Below are the code and all the weights of a small trained network. Each question names an input and a class and asks about switching units off, where a switched-off unit gives its printed mean instead of its output.

import numpy as np


def w(rows, s, z=0):
    codes = np.array(rows[::2]) - 128.0
    scale = np.full(codes.shape[1], s)
    scale[-1] = z or s
    return codes * scale


def norm(h):
    return h / np.sqrt((h * h).mean(-1, keepdims=True) + 1e-5)


def f(y):
    return np.maximum(y, 0)


def log_softmax(a):
    a = a - a.max(-1, keepdims=True)
    return a - np.log(np.exp(a).sum(-1, keepdims=True))


def net(x, mask):
    res = np.array(x, float).reshape(1, 5) / 4 @ E
    u = 0
    for l in range(3):
        y = f(norm(res) @ A[l][:, :-1].T + A[l][:, -1])
        res = res + np.where(mask[u : u + 3], y, B[l][:, -1]) @ B[l][:, :-1]
        u += 3
    return log_softmax(norm(res)[-1] @ U[:, :-1].T + U[:, -1])


A, B = {}, {}
E = w([
[181,105,54,138,88,171,115,126,105,62,90,130],'x0',
[162,166,73,164,118,220,167,193,205,160,151,108],'x1',
[73,63,119,208,50,114,184,120,164,117,91,120],'x2',
[150,112,126,93,137,110,106,179,121,173,187,195],'x3',
[184,187,90,156,135,102,1,131,72,231,154,139],'x4',
],0.014)
A[0] = w([
[185,95,13,141,80,207,133,170,130,73,128,160,21],'L0N0',
[127,75,82,193,62,83,97,152,140,178,133,185,22],'L0N1',
[110,82,176,5,149,129,186,180,152,97,170,205,1],'L0N2',
],0.025,0.01)
B[0] = w([
[211,112,47,86,14,180,80,190,214,83,15,197,249],'L0N0',
[88,105,106,199,100,67,129,123,2,193,171,40,221],'L0N1',
[190,69,175,55,239,72,218,229,64,78,219,137,231],'L0N2',
],0.0098,0.018)
A[1] = w([
[54,60,158,135,101,109,197,68,139,5,85,117,59],'L1N0',
[180,165,74,114,171,207,126,87,104,38,140,58,3],'L1N1',
[98,100,114,181,109,212,247,153,186,87,136,118,71],'L1N2',
],0.03,0.0048)
B[1] = w([
[150,87,226,25,24,101,90,2,100,80,25,125,251],'L1N0',
[107,181,118,165,207,160,151,168,73,100,41,116,181],'L1N1',
[49,184,79,194,174,144,179,192,235,187,251,25,233],'L1N2',
],0.0096,0.02)
A[2] = w([
[127,82,115,146,124,150,124,53,151,86,172,193,75],'L2N0',
[115,158,134,108,163,101,68,141,165,211,151,175,33],'L2N1',
[101,110,119,211,190,126,95,49,186,100,124,252,2],'L2N2',
],0.033,0.0035)
B[2] = w([
[53,151,183,194,202,30,40,29,199,195,71,190,147],'L2N0',
[183,174,172,75,98,191,56,50,189,151,198,254,255],'L2N1',
[246,121,67,14,115,211,130,224,169,102,184,198,129],'L2N2',
],0.0062,0.0093)
U = w([
[148,63,213,46,222,66,224,184,126,62,189,151,227],'0',
[200,110,10,144,42,205,118,196,202,78,63,142,196],'1',
[149,228,105,151,231,178,84,134,78,116,67,124,65],'2',
[48,151,120,169,132,134,191,151,226,150,190,34,104],'3',
[104,82,97,239,71,61,90,111,28,213,166,119,152],'4',
[178,194,170,99,165,138,40,84,110,200,206,211,156],'5',
[147,103,131,111,194,131,131,109,88,93,88,185,4],'6',
[101,91,201,83,69,99,138,26,122,75,53,78,160],'7',
],0.011,0.0041)

Each question gives the input, the list of numbers given to net, and the class t.
The units are the neurons (one row each of A and B). Each row of codes is followed by its name. A weight is (code - 128) times the scale printed after its matrix; where a second scale follows, it is the last column's (A, B and U).
mask holds one flag per neuron, layer by layer. A switched-off neuron (its flag False) gives its mean, the last column of its row in B, instead of its output. The means were averaged over made-up inputs and are rounded, as every weight is.
A unit's drop is (log p(t) with every unit on - log p(t) with that unit switched off) / (log p(t) with every unit on - log p(t) with every unit switched off).
k most important neurons: the k neurons with the biggest drops, biggest first
top k neurons in layer l: the k neurons of layer l with the biggest drops, biggest first
drop of u: that unit's drop, to one decimal
input [3,2,4,-2,-6], class 3: 2 most important neurons : L1N2; L2N1
input [-3,4,-1,-5,6], class 5: 2 most important neurons : L0N0; L1N0
input [-2,6,0,8,2], class 5: most important neuron : L2N1
input [2,-5,-5,-7,8], class 2: top 2 neurons in layer 1 : L1N1; L1N0
input [3,2,-7,0,7], class 2: 2 most important neurons : L1N1; L0N1
input [8,-1,-7,4,8], class 1: top 2 neurons in layer 1 : L1N2; L1N1
input [-1,5,-6,-1,3], class 2: 2 most important neurons : L1N1; L0N0
input [8,-6,-5,-5,3], class 2: top 2 neurons in layer 1 : L1N1; L1N0
input [-7,3,-8,-8,1], class 2: 2 most important neurons : L1N1; L0N2
input [-1,6,-5,-5,2], class 2: 2 most important neurons : L1N1; L0N0
input [-2,5,2,-5,-2], class 3: drop of L2N1 : 0.0
input [-1,4,4,0,3], class 4: drop of L0N1 : 1.1
input [-3,7,3,2,5], class 4: drop of L0N1 : 0.9
input [8,-4,0,6,8], class 4: top neuron in layer 0 : L0N1
